Below is a small trained network, with its code and all its weights. Each question gives an input and a class and asks what happens when units are switched off, that is, made to give their printed mean instead of their output.

import numpy as np


def w(rows, s, z=0):
    codes = np.array(rows[::2]) - 128.0
    scale = np.full(codes.shape[1], s)
    scale[-1] = z or s
    return codes * scale


def norm(h):
    return h / np.sqrt((h * h).mean(-1, keepdims=True) + 1e-5)


def f(y):
    return np.maximum(y, 0)


def log_softmax(a):
    a = a - a.max(-1, keepdims=True)
    return a - np.log(np.exp(a).sum(-1, keepdims=True))


def net(x, mask):
    res = np.array(x, float).reshape(1, 3) / 4 @ E
    u = 0
    for l in range(3):
        y = f(norm(res) @ A[l][:, :-1].T + A[l][:, -1])
        res = res + np.where(mask[u : u + 6], y, B[l][:, -1]) @ B[l][:, :-1]
        u += 6
    return log_softmax(norm(res)[-1] @ U[:, :-1].T + U[:, -1])


A, B = {}, {}
E = w([
[168,249,48,96,86,155,69,214,121,21,147],'x0',
[109,162,87,133,125,184,53,47,171,193,204],'x1',
[232,145,83,220,207,123,150,85,248,121,45],'x2',
],0.0018)
A[0] = w([
[65,61,187,201,185,131,158,49,149,198,136,246],'L0N1',
[149,120,146,134,124,77,192,172,91,96,91,15],'L0N2',
[183,230,65,157,100,185,73,168,154,55,164,209],'L0N3',
[90,157,135,69,43,155,95,61,96,165,207,120],'L0N4',
[80,120,212,64,53,67,181,176,40,123,138,135],'L0N5',
[250,132,99,190,175,87,183,66,209,132,67,140],'L0N6',
],0.0014,0.0013)
B[0] = w([
[220,169,8,9,29,81,137,172,102,95,102,254],'L0N1',
[115,79,150,27,80,128,85,151,188,92,65,150],'L0N2',
[152,34,83,27,89,38,198,96,118,208,74,237],'L0N3',
[105,67,56,181,230,156,78,175,146,97,52,198],'L0N4',
[121,61,27,197,249,160,76,182,153,112,60,210],'L0N5',
[6,44,88,141,185,193,40,225,59,110,119,241],'L0N6',
],0.0018,0.0024)
A[1] = w([
[101,184,114,152,140,167,93,53,153,166,235,51],'L1N1',
[186,166,132,226,190,127,155,101,203,110,108,6],'L1N2',
[166,253,121,135,88,152,101,165,121,60,149,45],'L1N3',
[120,191,126,151,124,150,108,72,153,149,209,23],'L1N4',
[99,60,230,158,147,106,190,36,128,217,112,58],'L1N5',
[106,81,63,86,134,122,109,171,117,111,94,195],'L1N6',
],0.0035,0.0018)
B[1] = w([
[133,110,217,98,54,156,77,103,195,93,20,171],'L1N1',
[78,95,117,174,192,168,87,145,114,150,142,173],'L1N2',
[154,51,73,58,116,44,212,59,116,234,159,165],'L1N3',
[122,124,195,105,77,142,110,121,160,120,63,147],'L1N4',
[193,247,4,31,70,78,136,157,121,96,189,189],'L1N5',
[166,182,166,168,140,144,119,53,164,171,167,253],'L1N6',
],0.0033,0.0047)
A[2] = w([
[71,133,152,79,80,127,110,127,61,148,183,196],'L2N1',
[150,135,214,137,137,79,205,190,92,62,86,49],'L2N2',
[1,118,187,112,101,145,118,150,48,127,193,29],'L2N3',
[146,171,192,161,144,128,138,104,124,145,152,123],'L2N4',
[170,175,157,147,115,138,105,59,176,168,141,255],'L2N5',
[139,123,171,151,141,102,167,166,116,82,100,44],'L2N6',
],0.004,0.00088)
B[2] = w([
[200,122,89,194,207,107,155,129,189,123,61,226],'L2N1',
[58,131,190,66,44,211,1,52,184,167,130,193],'L2N2',
[185,130,105,239,250,158,137,141,206,116,54,189],'L2N3',
[165,157,188,98,142,130,146,165,78,130,172,140],'L2N4',
[93,114,204,110,138,106,167,209,47,91,136,254],'L2N5',
[88,143,165,89,98,189,51,99,133,176,154,163],'L2N6',
],0.003,0.0037)
U = w([
[159,119,95,236,254,145,121,137,171,137,80,190],'0',
[181,148,40,42,83,47,173,121,110,155,161,191],'1',
[93,125,211,81,46,181,48,93,177,140,81,189],'2',
[119,145,242,147,152,123,167,175,35,119,189,151],'3',
[32,120,116,221,56,132,173,111,111,70,191,14],'4',
[64,119,119,159,87,136,153,123,98,61,168,19],'5',
[69,116,119,184,59,143,160,121,101,73,195,1],'6',
[13,121,110,207,64,130,172,117,104,81,174,2],'7',
],0.0079,0.0029)

Each question gives the input, the list of numbers given to net, and the class t.
The units are the neurons (one row each of A and B). Each row of codes is followed by its name. A weight is (code - 128) times the scale printed after its matrix; where a second scale follows, it is the last column's (A, B and U).
mask holds one flag per neuron, layer by layer. A switched-off neuron (its flag False) gives its mean, the last column of its row in B, instead of its output. The means were averaged over made-up inputs and are rounded, as every weight is.
A unit's drop is (log p(t) with every unit on - log p(t) with that unit switched off) / (log p(t) with every unit on - log p(t) with every unit switched off).
The circuit of an input: a set's keep is (log p(t) with only the set's units on - log p(t) with every unit switched off) / (log p(t) with every unit on - log p(t) with every unit switched off). Starting from the 12 units with the biggest drops (on a tie, the unit counted first), units are removed one at a time, each time the one whose removal leaves the highest keep (on an exact tie, the one counted first), for as long as the keep stays at least 0.8.
circuit, biggest first: the units of the circuit, biggest drop first
most important unit: the unit with the biggest drop
k most important neurons: the k neurons with the biggest drops, biggest first
k most important neurons of layer l: the k neurons of layer l with the biggest drops, biggest first
drop when u is switched off: that unit's drop, to one decimal
input [-5,4,-3], class 1: circuit, biggest first => [L1N5]
input [2,-3,-3], class 3: 3 most important neurons => [L1N6, L0N5, L0N6]
input [6,-5,-6], class 0: circuit, biggest first => [L1N5, L2N1, L2N3]
input [2,0,0], class 3: circuit, biggest first => [L2N5, L1N6]
input [-5,-8,-8], class 0: circuit, biggest first => [L2N3, L2N1]
input [6,6,-6], class 0: 2 most important neurons => [L2N1, L1N5]
input [6,6,4], class 1: 3 most important neurons => [L1N3, L0N3, L2N2]
input [3,7,-8], class 0: 2 most important neurons of layer 2 => [L2N3, L2N1]
input [-3,4,1], class 2: 4 most important neurons => [L0N3, L1N1, L0N5, L1N6]
input [7,-8,1], class 2: 3 most important neurons of layer 2 => [L2N2, L2N6, L2N1]
input [7,1,-7], class 0: 2 most important neurons => [L2N1, L1N5]
input [-7,2,-7], class 0: 2 most important neurons => [L2N1, L2N3]
input [4,8,6], class 2: 3 most important neurons of layer 2 => [L2N1, L2N3, L2N5]
input [8,-2,3], class 1: circuit, biggest first => [L1N3]
input [6,-7,4], class 2: 2 most important neurons => [L2N2, L1N5]
input [-8,8,0], class 1: 2 most important neurons => [L1N5, L2N2]
input [-3,2,1], class 3: 2 most important neurons of layer 0 => [L0N1, L0N3]
input [-3,-3,1], class 3: 2 most important neurons => [L1N6, L0N1]
input [-8,1,-6], class 1: 2 most important neurons => [L1N5, L0N6]
input [8,-3,3], class 1: most important unit => L1N3
input [-8,-5,-3], class 1: drop when L1N5 is switched off => 1.1
input [-7,-3,-3], class 1: drop when L1N5 is switched off => 0.5
input [0,5,2], class 2: drop when L1N1 is switched off => 0.2
input [0,-3,-7], class 0: drop when L0N2 is switched off => 0.0
